Below are the code and all the weights of a small trained network. Each question names an input and a target symbol and asks about switching units off, where a switched-off unit gives its printed mean instead of its output.

import numpy as np


def w(rows, s, z=0):
    codes = np.array(rows[::2]) - 128.0
    scale = np.full(codes.shape[1], s)
    scale[-1] = z or s
    return codes * scale


def f(y):
    return np.maximum(y, 0)


def softmax(a):
    e = np.exp(a - a.max(-1, keepdims=True))
    return e / e.sum(-1, keepdims=True)


def log_softmax(a):
    a = a - a.max(-1, keepdims=True)
    return a - np.log(np.exp(a).sum(-1, keepdims=True))


def net(x, mask):
    ids = ['ΔΠΨΩγεζηθλμξτ'.index(c) for c in x.split()]
    T = len(ids)
    res = E[ids] + P[:T]
    u = 0
    for l in range(2):
        q, k, v = (res @ M[l].T for M in (Q, K, V))
        z = softmax(np.where(np.tri(T) > 0, q @ k.T / 3**0.5, -1e9)) @ v
        res = res + np.where(mask[u], z, O[l][:, -1]) @ O[l][:, :-1]
        u += 1
        y = f(res @ A[l][:, :-1].T + A[l][:, -1])
        res = res + np.where(mask[u : u + 4], y, B[l][:, -1]) @ B[l][:, :-1]
        u += 4
    return log_softmax(res[-1] @ U[:, :-1].T + U[:, -1])


Q, K, V, O, A, B = {}, {}, {}, {}, {}, {}
E = w([
[178,79,140,200,95,115,6,145],'Δ',
[196,152,96,158,99,52,106,121],'Π',
[216,76,127,153,104,106,69,198],'Ψ',
[149,175,150,50,132,169,116,99],'Ω',
[180,171,55,34,97,132,137,111],'γ',
[121,135,180,38,166,146,108,101],'ε',
[177,132,127,34,149,68,171,146],'ζ',
[109,184,145,137,115,73,67,85],'η',
[79,144,187,121,166,65,75,72],'θ',
[93,191,78,132,121,148,121,53],'λ',
[111,45,218,96,179,94,58,167],'μ',
[148,93,75,97,164,59,255,154],'ξ',
[104,179,63,128,113,124,172,101],'τ',
],0.0075)
P = w([
[197,112,196,143,75,114,154,56],'0',
[169,101,211,138,39,135,159,80],'1',
[87,46,24,77,122,91,86,82],'2',
[213,116,103,176,193,138,118,62],'3',
[177,116,216,155,48,161,159,109],'4',
[65,79,42,69,106,101,87,130],'5',
[184,145,101,172,215,130,107,103],'6',
[163,145,220,153,64,161,160,150],'7',
[42,110,55,61,103,106,87,181],'8',
[151,176,98,167,229,124,102,141],'9',
[143,181,234,145,76,161,157,191],'10',
[15,138,74,56,101,105,88,223],'11',
[126,205,97,167,253,116,97,178],'12',
[116,228,254,128,78,93,163,208],'13',
],0.0058)
Q[0] = w([
[164,100,134,110,83,89,148,82],'L0H0',
[227,52,83,58,86,252,63,193],'L0H0',
[76,135,69,217,81,142,116,235],'L0H0',
],0.0031)
K[0] = w([
[202,104,143,98,167,145,135,80],'L0H0',
[43,4,109,254,134,197,108,77],'L0H0',
[84,101,156,109,240,102,180,119],'L0H0',
],0.0033)
V[0] = w([
[155,99,173,185,79,144,198,90],'L0H0',
[112,229,77,132,234,117,112,212],'L0H0',
[153,132,142,82,84,77,181,1],'L0H0',
],0.0091)
O[0] = w([
[198,55,101,216,134,179,176,81,153],'L0H0',
[26,243,158,141,200,67,109,211,38],'L0H0',
[201,107,126,117,105,15,181,3,252],'L0H0',
],0.0048,0.0043)
A[0] = w([
[97,178,64,152,114,151,227,112,168],'L0N0',
[148,175,233,107,44,139,184,137,194],'L0N1',
[190,181,112,129,251,132,118,105,137],'L0N2',
[103,133,163,44,177,192,156,81,2],'L0N3',
],0.012,0.0019)
B[0] = w([
[118,130,226,20,161,119,103,140,193],'L0N0',
[159,138,218,84,38,94,107,141,254],'L0N1',
[224,174,190,77,160,115,50,131,206],'L0N2',
[136,116,111,204,90,3,104,119,153],'L0N3',
],0.0082,0.0049)
Q[1] = w([
[186,144,168,99,74,96,80,141],'L1H0',
[54,86,17,131,110,140,143,147],'L1H0',
[169,160,69,118,252,132,78,117],'L1H0',
],0.026)
K[1] = w([
[77,167,135,154,129,103,55,225],'L1H0',
[170,150,88,150,78,61,147,9],'L1H0',
[212,2,129,172,90,226,50,147],'L1H0',
],0.019)
V[1] = w([
[203,129,84,22,135,138,225,192],'L1H0',
[98,3,222,97,221,93,154,155],'L1H0',
[69,181,163,42,150,200,150,39],'L1H0',
],0.021)
O[1] = w([
[175,129,93,160,93,92,121,251,212],'L1H0',
[134,5,171,78,173,189,142,172,254],'L1H0',
[172,132,81,109,69,213,143,86,110],'L1H0',
],0.017,0.0068)
A[1] = w([
[69,132,125,155,159,38,148,144,123],'L1N0',
[93,67,5,68,76,78,59,157,251],'L1N1',
[155,180,197,187,125,207,195,30,34],'L1N2',
[46,42,62,43,139,132,108,170,67],'L1N3',
],0.012,0.0025)
B[1] = w([
[159,119,53,130,146,181,123,118,218],'L1N0',
[11,101,125,115,127,101,157,83,222],'L1N1',
[112,184,150,136,200,129,205,184,165],'L1N2',
[120,186,130,200,96,151,96,96,251],'L1N3',
],0.012,0.02)
U = w([
[20,59,76,124,193,98,147,2,183],'Δ',
[207,169,48,253,68,131,157,89,44],'Π',
[168,98,92,147,175,134,128,225,116],'Ψ',
[216,188,153,159,35,47,92,104,197],'Ω',
[14,225,53,129,64,113,73,95,185],'γ',
[177,60,223,47,131,30,105,109,218],'ε',
[102,80,191,98,145,33,132,205,130],'ζ',
[119,189,159,213,137,62,182,145,98],'η',
[81,54,177,91,206,143,209,142,64],'θ',
[158,171,60,198,114,218,219,127,39],'λ',
[170,124,181,162,115,175,95,113,157],'μ',
[80,112,109,222,117,147,174,209,3],'ξ',
[167,55,70,47,69,213,143,131,151],'τ',
],0.0036,0.0047)

Each question gives the input, a string of symbols that net reads in full, and the target symbol t.
The units are the heads (3 rows each of Q, K, V and O) and the neurons (one row each of A and B). Each row of codes is followed by its name. A weight is (code - 128) times the scale printed after its matrix; where a second scale follows, it is the last column's (O, A, B and U).
mask holds one flag per unit, layer by layer, with each layer's heads first. A switched-off unit (its flag False) gives its mean, the last column of its rows in O or B, instead of its output. The means were averaged over made-up inputs and are rounded, as every weight is.
A unit's drop is (log p(t) with every unit on - log p(t) with that unit switched off) / (log p(t) with every unit on - log p(t) with every unit switched off).
The circuit of an input: a set's keep is (log p(t) with only the set's units on - log p(t) with every unit switched off) / (log p(t) with every unit on - log p(t) with every unit switched off). Starting from all 10 units, units are removed one at a time, each time the one whose removal leaves the highest keep (on an exact tie, the one counted first), for as long as the keep stays at least 0.8.
circuit, biggest first: the units of the circuit, biggest drop first
top k neurons: the k neurons with the biggest drops, biggest first
k most important neurons of layer l: the k neurons of layer l with the biggest drops, biggest first
input μ τ Δ ε ε τ μ τ μ Ψ ε, target μ: top 2 neurons	[L1N3, L1N1]
input μ Ω τ η Ψ Π ξ Ψ Π Π Ψ Ω Ω ε, target ε: 3 most important neurons of layer 0	[L0N3, L0N1, L0N0]
input ε Ψ λ η Ω ε τ μ τ Ψ Ω λ γ ε, target λ: most important neuron of layer 1	[L1N2]
input μ ζ Δ ε θ ε Ω τ θ Π Π, target θ: top 3 neurons	[L1N2, L1N3, L0N0]
input Π ζ λ τ λ ε Π, target Π: top 2 neurons	[L0N3, L1N0]
input ξ θ τ Ω, target Ω: 2 most important neurons of layer 0	[L0N2, L0N1]
input ε η τ Ψ Π ζ Ψ θ, target θ: circuit, biggest first	[L0H0, L1H0, L1N2]
input ξ λ η γ ξ γ ε Π η ζ Ω, target η: circuit, biggest first	[L1H0, L1N2, L0N0]
input Ω τ τ λ Δ Δ Π, target Δ: top 3 neurons	[L1N0, L0N0, L1N3]
input τ μ Ψ θ ζ τ τ, target Ψ: circuit, biggest first	[L0H0, L1H0, L1N0, L1N1]
input λ Δ μ μ τ Ω λ, target μ: circuit, biggest first	[L1N3, L1H0]
input Ω τ ζ τ Δ τ ε γ γ τ Δ, target τ: circuit, biggest first	[L0N0, L1H0, L1N3]
input ξ Δ τ γ Ω ζ ζ, target Δ: 2 most important neurons of layer 0	[L0N1, L0N0]
input μ Π Ψ τ η η μ Ω Π Π Ω τ Ω ζ, target τ: circuit, biggest first	[L1H0, L0N0, L1N3]
input μ μ Δ τ λ τ Ω Ψ Π γ Π, target γ: circuit, biggest first	[L1H0, L0H0, L1N1, L0N0]
input θ Ω Π μ μ Ω η γ, target η: 3 most important neurons of layer 1	[L1N2, L1N0, L1N1]
input μ ε ξ Π λ τ Π, target μ: circuit, biggest first	[L1N3, L1H0]
input τ Ω ξ Δ Π γ ζ Π, target ζ: most important neuron of layer 1	[L1N3]
input Ψ ε τ μ λ, target τ: circuit, biggest first	[L0N0, L1H0]
input ξ Ω μ Δ μ Π μ Ω θ μ τ, target τ: circuit, biggest first	[L1H0, L0N0]
input μ ξ η ζ Ω ξ Ω λ ε γ τ η Δ, target Δ: circuit, biggest first	[L1H0]
